Below is a small trained network, with its code and all its weights. Each question gives an input and a class and asks what happens when units are switched off, that is, made to give their printed mean instead of their output.

import numpy as np


def w(rows, s, z=0):
    codes = np.array(rows[::2]) - 128.0
    scale = np.full(codes.shape[1], s)
    scale[-1] = z or s
    return codes * scale


def norm(h):
    return h / np.sqrt((h * h).mean(-1, keepdims=True) + 1e-5)


def f(y):
    return y / 2 * (1 + np.tanh(0.7978845608 * (y + 0.044715 * y**3)))


def log_softmax(a):
    a = a - a.max(-1, keepdims=True)
    return a - np.log(np.exp(a).sum(-1, keepdims=True))


def net(x, mask):
    res = np.array(x, float).reshape(1, 2) / 4 @ E
    u = 0
    for l in range(3):
        y = f(norm(res) @ A[l][:, :-1].T + A[l][:, -1])
        res = res + np.where(mask[u : u + 12], y, B[l][:, -1]) @ B[l][:, :-1]
        u += 12
    return log_softmax(norm(res)[-1] @ U[:, :-1].T + U[:, -1])


A, B = {}, {}
E = w([
[74,191,44,189,167,35],'x0',
[254,183,2,191,85,65],'x1',
],0.0008)
A[0] = w([
[57,143,143,132,174,149,123],'L0N0',
[202,159,96,173,123,149,51],'L0N1',
[163,91,106,137,128,122,137],'L0N2',
[126,83,168,54,153,189,160],'L0N3',
[83,152,42,147,141,61,81],'L0N4',
[198,123,141,85,92,174,136],'L0N5',
[2,32,179,91,150,147,199],'L0N6',
[79,147,169,103,146,95,87],'L0N7',
[116,74,213,99,97,183,213],'L0N8',
[166,122,169,72,69,160,7],'L0N9',
[131,57,238,32,59,203,183],'L0N10',
[222,159,96,134,87,106,85],'L0N11',
],0.0034,0.0014)
B[0] = w([
[69,134,216,156,97,206,149],'L0N0',
[54,100,132,51,83,117,145],'L0N1',
[93,130,107,176,118,127,137],'L0N2',
[115,168,113,138,192,162,180],'L0N3',
[163,152,104,156,216,68,163],'L0N4',
[190,123,191,115,75,166,163],'L0N5',
[47,128,121,162,2,159,232],'L0N6',
[96,164,195,120,93,172,134],'L0N7',
[125,194,117,175,185,156,205],'L0N8',
[201,128,132,93,151,189,135],'L0N9',
[140,218,88,138,191,62,255],'L0N10',
[57,82,110,103,90,128,170],'L0N11',
],0.0023,0.0033)
A[1] = w([
[156,2,140,53,55,184,3],'L1N0',
[74,64,97,124,91,123,127],'L1N1',
[59,92,177,103,89,114,95],'L1N2',
[182,180,162,96,197,196,77],'L1N3',
[160,20,134,68,48,159,33],'L1N4',
[162,46,115,117,67,100,76],'L1N5',
[183,124,115,128,87,126,96],'L1N6',
[115,111,102,156,159,79,133],'L1N7',
[82,186,169,129,198,95,211],'L1N8',
[220,131,125,138,152,108,96],'L1N9',
[192,134,114,126,143,122,64],'L1N10',
[169,52,96,107,47,109,68],'L1N11',
],0.005,0.0022)
B[1] = w([
[201,14,30,216,117,209,156],'L1N0',
[143,254,158,109,42,207,150],'L1N1',
[131,231,132,224,98,187,133],'L1N2',
[230,93,68,43,72,30,171],'L1N3',
[199,86,99,218,143,150,156],'L1N4',
[184,94,78,138,43,204,155],'L1N5',
[65,146,101,189,72,164,134],'L1N6',
[161,67,81,57,162,117,167],'L1N7',
[125,26,100,183,39,186,251],'L1N8',
[66,217,194,141,80,214,149],'L1N9',
[90,213,152,146,75,192,127],'L1N10',
[171,78,82,187,22,203,173],'L1N11',
],0.0026,0.003)
A[2] = w([
[146,159,197,222,161,244,87],'L2N0',
[62,150,148,141,228,147,86],'L2N1',
[4,125,155,177,238,107,195],'L2N2',
[249,203,132,54,128,106,149],'L2N3',
[147,173,104,188,116,51,146],'L2N4',
[75,153,164,239,33,192,71],'L2N5',
[237,217,101,105,64,141,121],'L2N6',
[94,166,128,90,202,75,121],'L2N7',
[76,139,149,111,221,104,128],'L2N8',
[124,18,60,66,106,90,6],'L2N9',
[222,183,118,36,206,46,177],'L2N10',
[129,22,47,180,131,67,100],'L2N11',
],0.0039,0.0021)
B[2] = w([
[97,86,45,169,51,81,174],'L2N0',
[32,160,229,137,129,113,134],'L2N1',
[64,201,227,148,131,142,246],'L2N2',
[192,188,176,30,210,164,212],'L2N3',
[122,69,159,91,81,152,170],'L2N4',
[118,223,148,116,37,210,254],'L2N5',
[89,154,213,117,222,100,235],'L2N6',
[160,108,129,168,53,177,141],'L2N7',
[142,148,164,202,86,154,135],'L2N8',
[116,136,95,143,145,59,152],'L2N9',
[173,217,129,62,90,253,228],'L2N10',
[121,48,146,144,200,65,208],'L2N11',
],0.004,0.0024)
U = w([
[18,42,239,229,210,15,3],'0',
[208,235,218,11,195,222,173],'1',
[6,224,254,219,21,219,255],'2',
[218,42,50,221,20,226,148],'3',
[208,26,47,47,229,18,17],'4',
],0.0053,0.002)

Each question gives the input, the list of numbers given to net, and the class t.
The units are the neurons (one row each of A and B). Each row of codes is followed by its name. A weight is (code - 128) times the scale printed after its matrix; where a second scale follows, it is the last column's (A, B and U).
mask holds one flag per neuron, layer by layer. A switched-off neuron (its flag False) gives its mean, the last column of its row in B, instead of its output. The means were averaged over made-up inputs and are rounded, as every weight is.
A unit's drop is (log p(t) with every unit on - log p(t) with that unit switched off) / (log p(t) with every unit on - log p(t) with every unit switched off).
most important unit: the unit with the biggest drop
k most important neurons: the k neurons with the biggest drops, biggest first
k most important neurons of layer l: the k neurons of layer l with the biggest drops, biggest first
drop when u is switched off: that unit's drop, to one decimal
input [-1,5], class 3: most important unit -> L0N10
input [8,0], class 0: 2 most important neurons of layer 1 -> (L1N8; L1N3)
input [1,4], class 4: 4 most important neurons of layer 0 -> (L0N6; L0N4; L0N0; L0N5)
input [7,0], class 0: 2 most important neurons -> (L1N8; L1N3)
input [-7,5], class 3: 2 most important neurons -> (L0N11; L0N4)
input [8,-1], class 0: 2 most important neurons -> (L1N8; L1N3)
input [5,2], class 0: 2 most important neurons of layer 2 -> (L2N11; L2N5)
input [1,6], class 4: 4 most important neurons -> (L0N6; L0N4; L1N8; L0N0)
input [-7,-6], class 1: 4 most important neurons of layer 0 -> (L0N9; L0N10; L0N11; L0N1)
input [5,3], class 4: 2 most important neurons -> (L2N5; L1N7)
input [-8,5], class 1: 3 most important neurons -> (L0N6; L0N10; L1N8)
input [8,-2], class 0: 2 most important neurons -> (L0N4; L1N8)
input [0,5], class 3: 4 most important neurons -> (L0N10; L0N8; L1N11; L0N3)
input [7,-2], class 0: most important unit -> L0N4
input [-3,-2], class 1: 2 most important neurons -> (L1N3; L0N9)
input [8,-3], class 0: 2 most important neurons of layer 2 -> (L2N11; L2N10)
input [4,1], class 0: 2 most important neurons of layer 1 -> (L1N3; L1N8)
input [6,4], class 4: 2 most important neurons of layer 1 -> (L1N7; L1N2)
input [2,7], class 4: 2 most important neurons -> (L0N6; L0N10)
input [4,6], class 4: most important neuron -> (L0N10)
input [6,7], class 4: 2 most important neurons of layer 2 -> (L2N5; L2N11)
input [-7,-2], class 1: drop when L1N3 is switched off -> 2.6
